The four nearest rows among all rows above each row, by straight-line distance, nearest first (none for the first five rows):
(in the rows, 100 means zero)
1: [102 101 100 101 102 100 100  99  99 102  99 101 101 106 100  98 100 104
 175 101  98  99  98 106 100 101 101 103 101 100  97 107 103  99  96 101]
2: [ 99 101 106 101 105  94 106 102  99  96 110  98 102 104  98 107 112 100
 127  96 102 110 110 105  95 101  95  97  97  95 111 107 101 100 102  98]
3: [103 100 106 101 108 101 111 101  99  98 104  97  99 104 109 103 106  97
 110 102 101 129 100 102  93  98 100 100 101 102 104 109 102 102  97  98]
4: [ 99 101 102 103 105 100 105  96  97  98 104  99  98  98  98  99 102  95
 173  99  99 106 100 103  94  99  99 101  99  99 113 106 100  95 103  97]
5: [100 100 101  99  98  99  97 100 102  99 104 101  96  98 100 102  99 103
 200 101 100 101 101  98 101 100 100 101 100 100 100  95 101 100  99 103]
6: [104  98 101  97 104 100 104 100  97 103 103 101 101 100 104 100 102 100
 133 101 100 110 107 108 101 102 107 101  98 102  97 107 101 103 101 103] => 2 3 1 4
7: [ 97 101  98 100 100 105  98 103 103 105  99 103 100 102 105  95  96 103
 200 105 100 100  98  95 102 100 101 108 103 102  91  96  99 106 104 105] => 5 1 4 6
8: [101 102  99 101 104 102  97 100  98 100 101  99 101 101  99  97 102 100
 189 103  98 109 102 100 101  98 104 103 100 102  96 100 100 103 104  96] => 5 1 7 4
9: [104 107  98  99  98 102 100 102 102 109 101 111 106 100 106 102  97  99
 128 100  99 114 106 110 105 102 103 109 100 103  94 103  95 105 101 103] => 6 2 3 1
10: [107 101  99 100 109 105 113  96 101 102 102 107 104 101 107  98 104 102
 106 105 103 115 107 102 104 100 103 105 103 103  98 105 105 105 102 100] => 3 6 9 2
11: [100 103 104 102 107  98 103 101 106  99 104  99  98 102  99  99 106 102
 174 102 104  99 100  99  98 100  98 100  97 104 101 104 102 101 100 102] => 1 4 8 5
12: [102 101 102 103 103 101 105 102 101 100 102  99 102 101 101  97 102 103
 134 104 101 106 107 104 103 100 101  99 100 101  97 104 104 106  98 104] => 6 9 2 10
13: [104  98  94  95 102 106 101 103 100 103  99 102 102  99 103 101  90 105
 198  99 100 104 104  99 104  98 100 106 108 102  89  98  97 104 101 102] => 7 5 8 1
14: [ 99 103  98 102  97 100 105 101 100 104 103  97 107 103 102  98 102 102
 167 105 100 106 101 114 103  99 102 103 103 100  99 103  98 100  99 101] => 1 11 4 8
15: [100  99  98 102  99  99 102  98 100 112  99 106 104  98 105 103  96 103
 105 103  99 119 101 135 107  98 100 103 103  98  95 102  99 103  99 104] => 9 10 6 3
16: [100  95  97 105  98 104  97 103 102 101 108 105 105 101 104  96  99 105
 133  99 104 111 105 117 103 104 102 100 103  99  96 105  98 105 103 104] => 6 12 9 2
17: [102  97  95 101 102 108  99 103 102 105 105 102 101  96 107  98  99 106
 145 104  98 109 114  97 106 103 100 104 103 105  94 102 100 106 103 109] => 12 6 16 9
18: [102  99 100 102 104 106 103 102 101 103 100 103 103  97 102 100 106 104
 107 105  97 138 108 106 108  98 101 103 100 103  98 100 102 108 101 103] => 10 3 9 15
19: [ 97 100 102 104 100  99 103 101  98  97 105  99  99 101  98 103 109 102
 169  99 101  98 107 100 100 101 100  98  98 100 107 107 101  98 100 102] => 11 4 1 14
20: [ 96 101 100  98  99 103 104 101 101  98 103 100  98  97 103 101 107  97
 128  98  99 106 106 121  98 103 100 102  99  99 110 109 104 102  99 100] => 6 2 12 16
21: [105  99  95 100 107 105 100  99 101 104  97 107 102  99 103  98  93 104
 151 104 100 113 106  98 105  97 102 106 107 104  88 104 101 103 102 106] => 17 12 6 9
22: [102 102 101 101 101  98 101  98  99  99 104 102 100 100 100 103 100 106
 148 100 103 102 110 106 101 100 102 103 100 104 102 104 102 104 102  99] => 12 6 17 19
23: [101  99  95  97 101 104 104 103 101 102 103 106 108  95 105 101 100 104
 125 104 102 111 108 113 104  99  98 104 101 102  95 104  96 107 104 105] => 9 16 6 12
24: [105 100  98 103 102 104 102 105  98 104 102 105 102  98 104  96  98 104
 103 100 104 130 106 117 110 100 105 102 102 102  93  98  98 107 102 105] => 18 15 10 23
25: [ 99 102 102 101 100 101 101 101 101  99 104 102 102  95 102 101 100 102
 183 105 101 103 104 106 100 100  99 100 104 100 100 104  97 103 100 100] => 8 1 11 14
26: [102 108  97 104 105 102 102 101 102 103 104 105 103 100  99 103 102 101
 121 100 101 129 106 104 104 100 102 101 105 105  93 103  98 101  99 105] => 18 9 23 24
27: [105 103  99 102  99  97 105  97  99 103 102 100 103  99 108 100  99  98
 102  96  99 133 102 117  99 101 104 102 100 100 102  98  99 102 105  99] => 24 18 3 15
28: [106 102 101 102 117 100 102 100 103 101 101  99 100  97  99 104 107  99
 107  97  97 121 102 103  98 103  99  99  98 105 103 105 108 100 100  98] => 3 10 26 18
29: [104  98  96 100 107  98 108 100 100 103 101 108 101 103 104  96  97 100
 118 109  99 119 102 102 100 101 100 107 106  99  96 105 103 100 102 106] => 10 26 23 6
30: [ 98 104 103  98 101  99 102  99  98 102 107 102  99 104 103 100 103 100
 124 104 101 121 110 105 106 102 102 101 104 103  99 105  99 101 103 106] => 26 6 29 12
31: [100 100 103 103 102  99 104 102 101  99 105 102 102 102 105  97 102 104
 145 100 100 106 107 101  97  98 104  99  97 102 107 107 104  99  97  96] => 22 12 6 19
32: [106 103  99  98  99 105 103  98 100 103 106 103 103 103 102  99 103 101
 103 100 102 130 104 108 104  95  99 104 102 102  98 102 104 114  97 104] => 18 24 27 10
33: [104  98 101 105  99 102  99 100 104 107 109 103 102 104 100 103 102  97
 137 102  99 113 113 114 102 102  98 101 101 105  94 102  99 102 101 104] => 16 6 12 9
34: [100 104  97 101 109 101 100 101 101 102 100 108 101  97 102 100  97 103
 102 103 100 141 105 101 105 101 100 106 103  99  95 105  99 102 106 107] => 18 24 26 32
35: [100  99  96  96 100 104 100  99 101 106  99  99 105 101 101 100  95 103
 196 104  99  99 104  99 103 101  98 106 104 102  93  99 103 103  99 106] => 13 7 5 8
36: [104 104 103 101 107 100 104  99 102 100 103 101 103 100 102  96 102 105
 119 101 102 115 101 119 104  97 101 103  98 102  99 106  98 103 104  99] => 23 6 30 16
37: [101 101  95  98 101 104  99 100  99 102 108 102 101  98  99  94 100 106
 168 101 101 102 108 103 100 102 101 105  99 103  97 103 101 103  99 104] => 1 14 25 11
38: [101 104  97 106 114 101 100  99  96  98 105 102  99 104 102 102 108  97
 107 101 101 141 100 101  98  99  98  98 104 101 106 107  98 101  98 104] => 3 34 18 28
39: [104  99  96 102 103  96 106 102  99  98 111  99  98 102 100 100 105 103
 138  99 105 102 117 100  99  99 104  98  98 104 103 104 100 103 101  98] => 22 31 12 6
40: [ 98 103  99 100  98 102 103 103 103 107 107  99 105 104 104  99 102  99
 122 102 105 106 102 127 102 101 103 101 104 101 100 103 101 103  98 100] => 36 20 16 23
41: [ 97 101 103 102 102 100 105 100 100  99 105 103 100  99 100 102 104  96
 173  98  97 107 103 106  97  97 101 102  96 100 109 106 100  96 101  99] => 4 19 11 25
42: [101  99  95 102 102 102 100 100  98 103 104 105 103  99 100 100  99 105
 153 100 102 111 106  99 102  97 100 106  99  99  96 106 101 100  98 106] => 21 22 37 17
43: [105  98 103  98 105 101 111 101 100  98 103  97 103 102 105  99 112 104
 106  96 100 111 101 104  94 102 103  92  99 103 111 109 112 103  95  98] => 28 3 10 2
44: [103 101  97 103  96 100 102  95 102 101 105 102 100  99 105 100  96 100
 160 103 101 107 110 103 105 100 104 101 101 101  95 102  99 102  97  99] => 42 37 22 14
45: [106  99  84  99  96 110  90 103  98 116  99 112 106  97 110  94  85 110
 157 108 102 106 117  96 116 100 101 114 106 107  66 100  93 105 103 112] => 21 17 42 44
46: [ 97 103 103  98 100 102  98 103 100 103  99 107 105  98 104  99 102 103
 158  99 100 106 107 101 103 101 103 102 100 103 101 105 105 104 100 104] => 42 22 37 44
47: [104 103 103  99 101 103 105 103 101 101 104  99 101 101 106 104 100  98
 102 103 100 126 105 115 107 100 103 103 102 100 102 105 103 112  97 102] => 32 24 27 18
48: [ 98 102 102 102 102 103 105  98 100 100 102  97 103 104 101 102 102 100
 199  99 102  99 104 102  96 103 101  99 102 101 107  99  96  99  99 100] => 5 25 8 35
49: [ 97 100 102 103 107  99 101 103 100 101 107 103 101 103 104  98 103 104
 146 102  96 115 105 103 102 101  99 104 100 100 106 105  99 106 102 100] => 31 22 42 12
50: [100  98  99  99 100 103  96  99  99  97  99 103 101 101  97  96  99 103
 200 101  96 101 103  97 102 100  98 100  99 101  98  98  98 101 102  98] => 5 8 35 7
51: [107  99  98 100 115 105 111 102 100 105 102 105  99 104 108  97 104 103
 102 100  95 124 103 103 101 101  98 103 101  98 102 103 104  99  99 102] => 10 28 3 29
52: [ 97  97 104 103 104  99 106 102 100 103 108 104  98 106 104 102 101 100
 156 102 105 107 100 106  97 100 103  99 100 104 104 106 104 102  98  97] => 31 22 49 46
53: [101  96 102  99  99 102 100 100 101 102 106  99 102 103  96 100 108  98
 117 102 102 111  98 128 101 100  98 100 101 102 107 109 102 102 100  99] => 40 20 36 16
54: [104 100  95 101 101 105 101 101 102 107 102 107 106 100 100 100  93 107
 170 107 103 105 108  97 105 101 105 105 106 104  87 100  98 106 100 108] => 37 21 44 42
55: [ 96  99 105 102 123 102 105 100 101 100 102 104 100 101 103 101 105 101
 111 100 103 118 103 104  95 103 102  99  96 105 107 107 101  98 104  96] => 28 3 51 10
56: [102 102  99 101 105 101 106 101  98 107  98 105 104 103 108  98 101 103
 102 101 101 139 104 100 103 101 103 103 100 102  97 105  99 104  97 102] => 34 18 32 51
57: [ 97 101  99 101 102 101 101 101  99 102 107 101 102  99 102 102  97 104
 168 102  96 102 103 100 101  96 105  97 103 102  98 102  98 104 100  99] => 37 44 25 1
58: [101  98 102 101 105  98  98 103  99 102 102 101 103  97  98 100  98 103
 193 101  99 105  99 102 103  97  96 105 100 103  95 100  97  98 101  99] => 8 50 5 25
59: [102  98  99  98 106 103 105  98 101 105 102 104 102 101 109 100  99 109
 145 100 103 107 106  97 102  98 102 101 100 101  95 105 101 102  99 106] => 42 17 21 12
60: [ 98 102  99 101  97 100 100  96  99 105 101 101 102 102 104 104 100 112
 182  99 101  97 101  97 102 102  99 107 105 103  93 102 104  97 100 104] => 1 35 25 58
61: [101 102 103 101 102  99 106  96 103  99 104 100 106 102 101  97 102 102
 147  97 103 105 105 115  98  99 101  97  98 101 103 106 102 100 101 100] => 22 31 52 12
62: [ 99  99  96 101  97 103 100 100 104 104 100 104 103  98 100 101  97 104
 168 103 100 100 104 107 105 103 103 102 101 101  96 100  99 104 100 101] => 37 57 44 14
63: [101 101  97  99 103  97 104  99 103 103 100 103  96 102 103  99 101 104
 180 102  99  99 104 100 104  98  99 104  99  99 101 104 102 104 102 105] => 1 11 25 60
64: [105 104  95 100 108 105 103  99  98 101 102 107 104  99 105  99  99 105
 113  99 102 123 108  95 103 101 103 105 104 106  92 105  99 102 100 104] => 26 10 29 56
65: [ 94 103 109 104 107  97 105  97  94 102 106  98  98  99 100  98 106 100
 100 101 102 139  97 127 101  99 101  95  99  96 120 106 106 100  99  93] => 27 47 38 3
66: [105 100  84  99  93 106  92  99 101 109 101 108 104  99 105  98  83 108
 188 109 103 105 108  91 111 102 102 110 102 110  77  96  97 105 100 111] => 54 13 35 7
67: [102  99 100  99  95 102  99  98 102 102 100 101 104  99 103  97 100 106
 185  97 102  99 104 101 105  98  98 102 101 101  98 103 102 103  98 100] => 25 63 60 1
68: [101  98 100  97  98 102 106 100  99 111 100 105 106  97 104 101  95 102
  96 102 100 122 102 137 102 100 101 107 102  98 100 100 101 101 101 105] => 15 27 24 47
69: [109  96  80  95  92 111  94 103  98 116 101 117 111  96 106  95  81 109
 138 109 102 112 114  94 114 104 103 117 106 106  62  95  92 114 103 117] => 45 21 17 54
70: [102 100 100 101  95 105  97  99 100 105 100 102 101  99 106  99  97 103
 131 103 103 111 107 119 105  99 103 103 103 102  95 102  97 104 100 105] => 16 23 9 33
71: [ 98  99 102 101  97 104 102  98 101 103 104  96 102 100 103  99  96  99
 183  99  98  97  99 103 103 101 103 103  99 106 100 107 100 101  97 102] => 67 1 25 63
72: [105  99  96 101 100 103  98 101 100 100 106 106 102  98 106  96  99 104
 148 104 100 103 109  97 103 102 102 100 104  98  91 103  99 105 103 107] => 17 59 42 21
73: [103  97  95 105 104 104 103 101  98 104  99 109 103  98 108 103  98 101
 115 105 101 117 103 114 105 103 103 102 103 100  97 108  99 102 100 103] => 23 29 36 9
74: [103  99  91 101  97 104  97  98 104 107 103 107 106 100 102  99  95 106
 138 104 103 115 104 101 105  98 101 109 107 104  87 102  98 107 101 108] => 21 17 9 72
75: [106  98  86  99  95 109  94 102 103 116  97 117 110 100 104  94  88 108
 104 104 102 131 103 117 115  98 104 116 107 100  79 101  94 109 104 114] => 24 15 34 73
76: [105  98  97 101  99 102  99  99  99 108 103 103 109 101 104  98  97 104
 153 108 100 100  99 114 106  99 102 107 103 101  91 102 101 110 101 104] => 62 14 72 44
77: [101 102  97 101 109 101 104  97 100 102 106 105 101 100 103 106 101 100
 103  98  97 143 104 106 104 101 101 101 105 102  99 106 100 101 103 101] => 34 56 38 18
78: [ 96  98 105 104 111  96 109 100 101  93 104 100 100 103 100 104 114 103
 140  95 102 111 100 104  97  99  98 100  99 103 117 110 102  99  99  97] => 2 31 49 61
79: [ 99  99 102 101 100  97 106 101 102  99 104 101  99  98  98  98 101  98
 195  99  99  99  99 100 101 101  98 102  98  99 105  98  97 102  98  97] => 5 48 50 58
80: [ 98 102 103 102 103 100 113  99  96  99 106 102 103 100 105  99 103 101
 151  99 100 104  98 105  96  96  99  97 100 100 110 114 102  98 101  98] => 31 52 61 78
81: [107 102  93  98  97 104  97 103 102 106  98 105 107  99 100 102  99 107
 194 105  99  94 102  94 107  99 102 100 101 103  88  99 100 105 102 106] => 35 7 13 67
82: [ 98 106 105 103 100  97 101 104  99 101 103 101 101  97 102  99  99  99
  98 103  98 146 105 110 108 100 100 102  96  98 103 105 100 102 102 101] => 77 34 18 56
83: [101 101 102 102  99 100  98 103 100 104 100 104 103  99 102 101 103  99
 167  99 102 105 101 106  94  99  98 105  98  99 112 105 102  99 101  98] => 41 4 19 46
84: [103 103  90 104  94 102  96 101 106 108 102 103 105  98  98  97  93 100
 170 102 100 105 106 103 105 101 102 104 102 102  95 100  98 105  99 103] => 62 54 37 44
85: [105 101 100 100  97 106  97 102 104 106 102 105 108  97 103  95  95 105
 194 108 100  99 106  98 104 101 103 101 103 102  91  96 100 108 103  99] => 81 35 7 13
86: [100  98  99  98 101  99 101 100 105  99 101  97  96 100  98  98 101 101
 200 100  98 105 100 104 101 101  99  97 100 101 104  99  98 101  98 101] => 5 79 50 48
87: [103 101 102 100 103  98 108 105 100 105 102 102 100 101 100 100  99 100
 103 101 101 143  99 105 101 103 103 100 101 101 101 102 101 101 105 100] => 77 56 82 34
88: [102 101 101  99 103  98 106 102 100 101 101 106 101 102 103 101 100 100
 130 103 102 109 104 110 105 102 103 104 105 104 102 106  99 102  97 102] => 6 12 30 23
89: [103 100 100 103 107  99 101  98  99 101 102 100  97 100 101  99 106 106
 129  99 105 104 115 101 101 104 101  99 103 102 107 106 102 101 103 100] => 39 12 6 88
90: [104  99  94 102  97 104  97  98 101 107 104 105 104 100 101  97  91 104
 151 106  99 104 107 103 111  99 103 107 104 101  91 102  98 111 101 107] => 76 72 21 74
91: [107 100  97  94  99 105  98 104 101 108 101 103 102  99 103 101  93 104
 199 104 104 104 104  96 107 101 100 109 103 100  89 100  97 104 103 108] => 13 35 7 81
92: [103 102  98  99 100  99 103  98 100 100 103 105 105 100 101 101  99  99
 164 102  99 102 106 102 100  99  97 106 104  99  99 103 101  97  97 101] => 44 37 62 57
93: [ 99  98  98 102  99 105 102 100 102 112 101 106 103  98 101 100  97 107
 122 102 104 115 104 125 106  99 104 106 104 102  97 103 101 103 100 105] => 70 40 73 23
94: [102 110  98 106  98 103  97 101 102 106 109 105 102  97 102 102  98 103
 116 101 100 123 108 104 112 100 100 105 106  99  97 102  97 103 102 115] => 26 30 64 9
95: [100 100 103 102 111  98 108 101  96  92 110  99 104 102 101 100 111 102
 125  97 100 110 106 104  94 102  96  92 102 100 112 113 102  95  98  99] => 2 78 89 43
96: [103 104  97 102 106 104 103 102 100 103 103 102  97  97 103 102 104 105
 130  96 100 103 103 102  99  99 100 102  99 103 102 104 101 109  98 103] => 12 6 89 88
97: [100  95  97  97 102  99 101 100 103 101 100 109 101 102 103 101  99 104
 167 106 100  99 105  98 101 100 104 107 100 104  95 104  96 100 101 102] => 62 92 37 57
98: [101 100  96 103  96 101 100  99 106  98 101 106 100 100  95 101  98 100
 200 104  98 103 103 101 100  98 100 101  99 101  97  98 101 100 102 100] => 50 5 86 79
99: [106 100 103 102 124 104 107 103 100 101 102 104 100 101 106 102 103 101
 116 103 101 111 100  96 101 103 101 104 101 105 105 109 101 102 101 101] => 55 28 10 51
100: [101  98  99  97  94 101  99  95  97 101 105 103 100  97 107 101  96 103
 200 103 100 102 104  99 103 104 100 101 101 102  94  97  94  99 101 104] => 5 50 35 98
101: [101  99 108 106 101 100 102  97 101  98 106  99  99 101 102 101 106  99
 180  97 102 102 102 108  98 103 100 100 101 102 103 103 104  97 103 102] => 41 11 25 19
102: [103 104 100 100 100 103 104  98 102  97 102 104  99 100 104 103  98 104
 200  99  99  98 100  97 100  98 103  95 101 101 105 102 102  99  99  99] => 5 48 86 79
103: [105  98  93 105 103 103  97 103 104 107 106  97  98  99 101  98  98  99
 122 104 103 110 111 121 101 101 102 103 103  99  94 100 101 107 100 101] => 70 40 93 16
104: [ 97  96 100 101 102  96 100 103 103 101 101  97 103 101  99 100 104 101
 195 101  98 101 103 100  99  97  99 100  94 103 108 104 102  98  99 103] => 86 79 48 5
105: [102 100  95 102  99 100 104 100 103 103 104 104  99 101 103 104 102 101
 142  99 103 109 112 107 108 102  97 100 103 102  95 104 100 105 102 102] => 33 22 12 6
106: [105  98 100 100 100  99 103 103  99 100 102 100 105 100 107 101  99 102
 105 100 103 117 106 113 105 101 106 100 100 102  99 104 105 108 101 101] => 47 73 24 32
107: [101  97  98 102  98 102 105 101 102 103 107 105 105 103 103 100  95 102
 154  99  98 112 105 110 103  97  99 102  98  99 101 104  97 106  99 102] => 42 44 49 61
108: [100 104 104  98 109 100 101  99  97 100 103 102 100  98 104 101 102  96
 106 102  98 132 100 102  97 103  97  97 101  98 104 107  96  97 102 102] => 38 3 77 87
109: [110  98  91  99  99 108  98 108 107 108  99 108 104  99 107  95  94 108
 115 106 100 106 112  97 105  99 100 109 109 104  79 100 105 125 104 108] => 74 23 64 9
110: [ 96  98  99 102  98 106 106  98 100 106 103 102  99  96 108 103 100 100
 127 101 105 104 105 134 102 101 103 103 101  99  98 101 103 103 103 102] => 40 93 70 20
111: [ 98 103 100 102 101 101 101  99 104 105 107 101  97 101 105  97 102  98
 149 101  98 107 103 112 101  99  99 101  99 102  99 104  99 106 102 102] => 107 61 49 22
112: [102 100 106  99 103  99 106  98  99 100 106  97 101 102 106 101 109  98
 113 102  99 108 101 121  95 100 101  97  94  98 108 106 105 102  99 100] => 53 20 36 43
113: [101 105  96 100 113 104 103 100 100 102 102 104 101  99 105 104 105 101
 129 102 102 116 103 101 103 101 100  98 101 104 100 104 100 102 103 105] => 96 6 30 88
